The rows lie along a hidden order. The number after each row says roughly how far along it the row is, from 0 to 12. A new part has a new order.
[ 0.30  1.71 -1.25 -1.49 -0.67  2.02  1.24 -0.40 -1.90  0.05  0.72  2.86
 -6.32  0.66 -0.46  1.46  0.82  0.26 -1.03 -0.06 -0.70 -0.91 -0.02 -0.75
 -0.26  0.85 -1.47  1.12 -0.57 -0.42]	4
[ 0.34 -0.01 -1.90  0.76 -0.39  3.29  0.87 -0.63 -1.49 -0.49  0.63  3.03
 -5.65 -0.06 -0.79  0.10 -0.07 -1.08 -0.84 -0.25  0.80 -1.71  0.69 -3.57
  1.10  1.46 -1.04 -0.34 -1.55 -0.30]	4
[ 0.24 -0.27 -0.52 -2.48 -0.35  1.24  0.22 -0.76 -1.49  1.10  1.03  2.50
 -6.30  0.31 -0.38  0.31 -1.72  0.20 -1.68 -1.06  0.38  1.43 -1.59  0.14
  2.51  0.65 -0.96  1.95  0.32 -1.35]	1
[-0.77  0.65 -0.14  2.19  0.04 -0.50  0.15 -0.34  1.22  1.30 -1.19 -0.12
  3.84 -0.37 -0.61 -0.42 -1.71 -4.51 -0.17  0.65  2.11  1.42  1.45  0.50
 -2.51 -3.58 -0.86  1.20 -0.57  0.58]	9
[ 0.26  1.62  0.05 -1.05 -0.02  2.12  0.10 -1.24 -1.48  0.59  0.71 -0.01
 -6.18 -0.15 -0.41  0.10 -1.69  1.06 -0.64  0.01  0.59 -0.60  0.41 -2.16
  1.72  1.59 -2.28  1.03 -0.45  0.50]	0
[ 0.02  1.77 -0.54 -0.52 -0.15 -0.72  1.05  0.23 -0.12 -0.07  0.57  0.22
  3.30  0.08 -0.32 -1.49 -0.20 -0.52 -0.54  0.25 -0.03  0.50 -1.41 -3.05
 -1.68  0.77 -0.53  1.71 -0.72 -1.40]	5
[-0.19  1.86 -1.74 -2.51  0.01  3.56 -0.93 -1.92 -2.56  0.31  0.98  1.42
 -4.94 -0.61  0.02 -0.33 -2.31  0.56 -1.26 -0.50  0.99 -0.16 -0.56 -3.48
  1.74  0.17 -2.74  1.72 -1.69 -0.33]	5
[-0.85  0.98 -0.22 -1.30 -1.14 -0.07 -0.79 -0.21 -0.32 -0.30 -0.24 -1.35
  6.15 -0.50  0.34 -0.62 -0.78 -2.72 -1.33 -1.21  1.32  1.73 -1.89 -0.61
  0.55 -3.02 -0.52  1.66 -0.60 -0.50]	10
[ 0.45  1.40 -0.47  1.30 -0.38 -1.35  2.16 -0.38 -0.25  0.38 -0.52  2.32
 -8.78  0.32 -2.24  0.09  0.32 -1.16  1.04  2.05 -1.57 -1.66  1.91 -3.21
 -1.52  0.94 -1.94  1.28  0.37  1.01]	6
[-0.67  1.36 -1.79 -0.87 -0.96  1.28 -0.50 -1.80 -2.34 -0.03  0.79  0.22
 -4.17 -1.64 -0.48 -0.77 -2.77 -1.26 -0.34  0.15  0.23  0.14 -1.23 -4.40
 -0.03 -1.42  0.28  2.00 -1.98  0.70]	12
[-0.54  0.33 -0.77 -0.45 -0.13  0.42 -0.90 -1.78 -2.57  0.08  0.26  0.71
 -1.20 -1.44 -0.67 -0.06 -2.21 -0.10  0.32  0.02 -1.37 -0.37  1.67 -2.88
  0.07 -0.03 -1.78  1.03 -1.00  1.30]	7
[-0.73  1.13 -0.95 -0.34 -0.18  3.02 -2.37 -1.92 -2.15  1.17  0.24  2.05
 -5.07 -0.58  0.23  0.89 -2.73 -1.47 -0.36 -1.39 -0.76  0.98 -0.35 -0.59
  2.50  0.75 -2.16  1.45 -1.19  0.70]	8
[-0.77 -0.09 -0.09 -0.61 -0.63  0.64 -1.14 -1.22 -0.59  0.21  0.22 -1.79
  1.71 -1.89 -0.30 -1.86 -3.21 -2.18  0.36  0.53  1.40  1.58  0.53 -1.69
 -1.94 -3.20 -0.72  1.28 -1.12  0.35]	10
[ 0.18  1.36 -1.89  0.65 -0.17  2.75 -0.32 -1.21 -1.30  0.65  0.79 -0.12
 -4.89 -0.48 -0.66 -0.52 -0.88 -1.01 -0.98 -0.06  1.20 -1.44  0.04 -4.50
  0.82  0.52 -1.07  0.78 -2.03 -0.91]	3

Next part:
[-0.05 -0.96 -0.19 -0.02 -1.48  4.64 -3.41  0.28  5.21 -1.16  0.14 -0.42
 -2.87 -1.67 -1.67  0.42 -0.28  0.12 -0.31 -0.02 -0.14  1.14  0.80 -4.13
 -0.28  2.43  0.04  1.93  0.38  1.16  2.50  0.24  2.95 -1.18 -1.51 -0.15
 -0.49 -2.54  1.74 -0.07  1.81 -0.03  0.06  1.53 -1.64  1.71  2.33  4.37
 -1.66  0.05  1.29  0.53  1.14  1.69 -0.79 -5.16  5.66 -0.03  0.70 -1.95
 -0.40]	12
[-1.04  0.61 -0.49  0.63  0.09 -1.88  0.59  1.28 -0.25  1.48  1.32  1.58
 -0.25 -0.99 -0.56 -0.89  0.74 -2.26  0.46 -0.43  0.37 -0.13 -0.33  3.77
  0.54 -1.43 -0.59 -3.24 -1.83  0.50  3.75 -1.00  3.59  1.46  0.71 -0.60
 -2.65  4.17 -0.97 -1.06 -1.26  0.06 -0.29 -1.31 -5.68  0.44 -0.10 -2.52
  3.05 -0.35 -1.95  0.85  1.65 -0.45  0.49  0.29 -2.64  0.00 -3.21  1.21
  0.16]	5
[ 0.17 -0.97  0.83  0.00 -1.16  2.50 -0.92 -0.55  1.18 -1.18 -0.36 -0.36
 -1.47 -1.83 -1.03  0.82 -0.17 -2.31 -0.38 -0.17  0.00  1.48  0.75 -4.29
 -0.87  0.15  0.80  4.00  1.71  0.36 -6.02  0.87 -0.04 -0.63 -1.22  0.70
 -0.38 -3.58  1.11  0.75  0.21 -0.59  0.36  3.47 -0.88  0.02  3.13  3.48
 -0.76  0.24  0.25 -0.58  1.99  1.82 -0.45 -1.75  3.19 -0.18  2.03  0.86
  0.30]	4
[-2.23  1.86  0.21  0.12 -0.49 -3.91  1.49  0.52 -3.20  1.34 -0.08  0.96
  0.05 -3.06 -1.78 -1.63  0.18 -3.23  0.61 -1.01  0.20  0.73  0.69  4.14
  0.37 -3.94 -0.67  0.04 -0.70  1.34 -3.01 -0.70  5.24  2.58  0.55  0.07
 -4.68  4.00 -1.28 -0.29 -2.33 -0.19 -0.25  0.66 -7.01 -1.10 -0.22 -0.91
  5.28  0.41 -1.67  0.43  5.05  2.96  0.66  0.10 -3.68 -0.65 -3.00  3.69
  1.21]	0
[ 0.29 -0.70  0.38 -0.78  2.50  0.69  4.30 -0.41 -1.54  1.31 -2.51  1.41
  1.65  0.55  1.35  1.89  0.07 -3.41 -0.21  0.35 -0.01  1.41  2.30 -0.30
 -1.92 -1.47 -0.91  0.21  2.11 -0.45  3.39 -0.11 -1.57  1.46 -0.62  1.70
  1.30 -5.32  0.23  2.72 -2.37 -0.33  0.22  1.32  6.17  0.18  0.25  1.32
  0.32 -1.27 -0.24  2.19 -1.88 -1.38  0.79 -0.36 -4.47 -0.76 -0.35 -0.12
 -0.44]	7
[-1.14  0.91  0.42 -1.24  0.77 -0.05  2.49 -0.37 -0.72  0.04 -3.18  0.32
 -0.03 -2.00 -0.44  0.23 -0.38 -3.52  0.08 -0.36 -0.20  1.21  2.45 -0.61
 -0.86 -2.26 -0.68  1.54  1.75  0.44 -1.59 -0.36  3.32  1.68 -0.99  0.61
 -1.59 -3.22  0.31  1.81 -1.31 -0.42  0.11  1.46  2.34  0.08  0.69  1.79
  2.29 -0.67 -0.43  1.15  0.86  1.49  0.51 -2.18 -2.78 -1.15 -1.07  1.68
  0.31]	4
[ 0.24 -0.29  0.36 -0.96  2.48  0.05  4.08 -0.53 -0.88  1.23 -2.81  1.30
  1.26  0.45  0.99  1.87 -0.30 -1.49 -0.20  0.25 -0.27  0.70  2.27 -1.71
 -1.10 -0.34 -2.02 -1.02  2.09  0.24  5.55 -0.02  0.72  0.90 -0.89  1.17
  0.94 -3.42  0.80  2.24 -1.34  0.08  0.07  0.68  7.33  0.67  0.74  2.68
 -1.68 -0.67  0.94  1.86 -2.05 -1.39  0.74 -1.79 -2.54 -0.64 -0.08 -0.55
 -0.39]	11
[-1.43  1.26 -0.08 -2.97  1.16 -1.14  1.87 -0.67 -0.95  0.40 -3.16 -0.40
  0.48 -1.73 -0.24 -0.44 -0.39 -0.22  0.11 -0.13 -0.14  0.21  2.04  1.64
 -0.58 -1.50 -1.07  0.79  1.07  0.73 -1.03 -0.17  2.53  1.87 -0.10 -0.01
 -2.17 -3.32  0.02  1.93 -1.92 -0.21 -0.07  0.41  1.50  0.03 -1.00  0.67
  2.11 -0.66  0.38  1.24 -0.37  2.02  0.19 -2.46 -2.34 -0.94 -0.86  1.22
  0.22]	4

Part 3:
[-1.17  0.29 -0.02 -0.17 -0.22  0.10 -0.87  0.50  0.30  0.50  1.42 -0.74
 -0.02  1.87 -1.12 -1.54  1.70  0.56  0.54  1.98  0.55 -1.51 -0.08]	0
[ 0.52 -0.31 -1.08 -0.46  0.46  0.33 -0.52  0.08  0.53 -0.29  0.93 -0.54
 -0.98  2.71  0.03 -0.29  1.05 -0.79  1.05  0.15  0.07 -1.54  0.49]	0
[-2.30  0.55  0.52  0.60  3.32 -0.86  0.36  0.22 -0.81  0.04  1.70  1.43
  1.06  3.22 -0.28 -0.65 -2.29  3.60 -1.45  1.07  0.14  1.45 -0.92]	9
[ 0.52 -0.43 -0.12  1.47 -1.21  2.09 -0.51  0.03 -0.02  0.01 -1.20 -1.16
  1.32 -0.14  1.41  0.50  2.17 -1.26  0.52  0.27  0.19 -0.93  1.97]	3
[ 1.54 -1.49 -1.48 -0.26 -0.31  2.04  0.53 -0.96  0.14 -0.14 -0.25  0.81
 -2.22  2.33  3.13  2.90 -0.93 -1.05  0.00 -2.10  0.72 -0.06 -0.24]	12
[-1.51  0.24 -0.68  0.43  1.67 -0.03 -0.66  0.13  0.26  0.14  2.15 -0.19
 -0.22  4.66 -1.58 -0.61 -0.16  0.84  0.39  1.33  0.76 -1.08  0.39]	4
[-0.96 -0.05 -0.08  2.17 -1.00 -0.34 -0.12  0.22 -0.71  0.27 -0.84 -1.09
  1.88 -2.00 -1.34  0.14  0.71  0.74 -0.33  1.00  1.19 -0.09  0.98]	3
[ 0.19 -1.19  0.49 -0.31  0.17  0.12 -0.09  0.17 -0.65  1.25 -0.96  0.47
 -1.06 -1.24  2.30 -0.01 -0.93  1.54  0.07  1.02  0.94  0.43 -1.64]	8
[-1.87 -0.23 -1.10  2.84  1.65  1.10  0.24 -0.24 -0.15 -0.09  1.96  0.76
  0.73  3.92 -1.38  0.79 -1.12  1.61 -1.33  0.44  1.13 -0.03  1.22]	7
[-0.26 -0.88 -0.43 -0.72 -0.99  0.29 -0.36 -0.12  0.40  1.12  1.57 -0.32
 -0.41 -0.04 -1.22 -0.31 -0.29  0.56  0.90  1.36  1.45 -1.34 -1.02]	3
[ 0.51  0.24  0.04 -1.98  0.83 -0.49  0.24 -0.14 -0.04 -0.06  0.19  1.14
 -4.08  1.25  1.55 -0.31 -1.10  0.09  0.15 -0.74 -0.94  0.19 -1.33]	9
[-0.99  0.36  0.17  2.84  0.47  0.36 -0.34  0.68 -1.30  0.02 -2.10 -1.05
  2.23 -0.67  0.43  0.48  1.30  1.57 -0.66  1.12 -0.17  0.76  1.42]	3
[ 9.43 -5.92 -1.30 -3.54 -8.13  4.69  1.13 -1.64  0.65  2.09 -6.01 -2.17
 -5.27 -9.34  9.13  6.44  0.80 -4.92  3.23 -3.68  3.11 -2.19 -2.49]	8
[-2.03  0.47 -0.72 -1.17  1.34 -1.78 -0.26 -0.45  0.65 -0.29  2.71  0.68
 -0.30  1.37 -4.09 -1.78 -1.37  0.06  0.73  0.07 -0.51 -0.96  0.14]	4
[ 0.68 -0.13 -0.72 -0.38  1.23 -1.48  0.37  0.53 -0.27 -0.48 -0.83 -0.57
 -0.95 -0.37  0.02  0.38 -0.75  1.80  0.26 -0.10 -0.47 -0.40  0.01]	6
[-1.12 -1.45 -1.70  2.90  0.76  1.01  0.99 -0.61 -0.24 -0.20  0.41  0.81
  0.90  0.81 -1.47  2.17 -2.12  1.46 -1.27 -1.01  1.48  0.80  1.94]	7
[ 1.00 -0.97 -1.27  1.32 -0.46 -0.48  0.67 -0.57  0.16 -0.55 -0.79 -0.72
  0.84 -0.96 -2.11  1.01  0.07 -0.58 -0.03 -0.96  0.44 -0.32  1.77]	4
[ 0.25  0.79  0.04 -1.70  1.62 -1.59  0.49 -0.31 -0.14 -0.57  0.91  1.29
 -0.78  0.89 -0.74 -0.95 -1.67  1.02 -0.11 -0.81 -1.34  0.77 -0.44]	9
[ 0.86  0.43  1.51  1.19 -0.41  0.22 -0.24  0.58 -0.91  0.15 -2.83 -0.78
  0.74 -1.25  3.76  0.91  1.61  0.65 -0.49  0.63 -0.30  1.41 -0.01]	8
[-1.86  0.11 -0.30  2.71  2.20 -0.37  0.85 -0.24 -0.41 -0.60  1.63  1.36
  1.72  1.48 -2.81  0.27 -2.12  2.38 -1.65 -0.12  0.03  2.06  1.07]	7
[-1.40 -1.15 -1.76  1.89  1.89  1.07 -0.12 -0.19  0.03  0.52  2.35  0.61
 -0.44  4.49 -1.02  0.65 -1.47  2.18 -0.81  1.00  1.78 -0.88  0.43]	4
[-0.67 -0.35 -0.19 -0.22 -1.06  1.19 -0.63  0.13  0.71  1.02  1.70 -0.50
 -0.61  2.13 -0.41 -0.85  0.66 -0.15  1.01  1.97  1.23 -1.58 -0.78]	3
[-0.49  1.24  1.09  1.77 -0.04  0.65 -0.47  0.66 -0.80 -0.02 -1.60 -0.48
  1.68  0.95  1.97  0.40  1.55  0.53 -0.92  0.96 -0.43  1.43  0.48]	8
[-1.20 -0.66 -0.66  2.19  1.04  1.17  0.44 -0.55  0.15 -0.09  1.02  0.75
  0.90  2.67 -0.99  1.09 -1.18  0.27 -1.33 -0.42  0.48  1.13  1.00]	7
[ 1.46  0.14  0.53  0.92 -0.41 -0.60  0.32  0.43 -1.09  0.10 -1.80 -0.79
  0.48 -2.61  2.12  0.89  0.40  1.86 -0.46  0.18  0.17  1.40 -0.03]	8
[-1.97  1.74  1.82  1.49  1.96  0.04  0.08  0.22 -0.86 -0.13 -1.01  1.28
  1.71  1.27  0.94 -0.59 -0.86  0.99 -1.51  0.67 -0.86  1.87 -0.41]	12
[-1.44 -0.16  0.11  2.31 -1.17  0.98 -0.10 -0.21 -0.50  0.64  0.82 -0.25
  0.73  0.86  0.28  0.23 -0.04  0.51 -0.66  1.19  1.21  0.18  0.42]	6
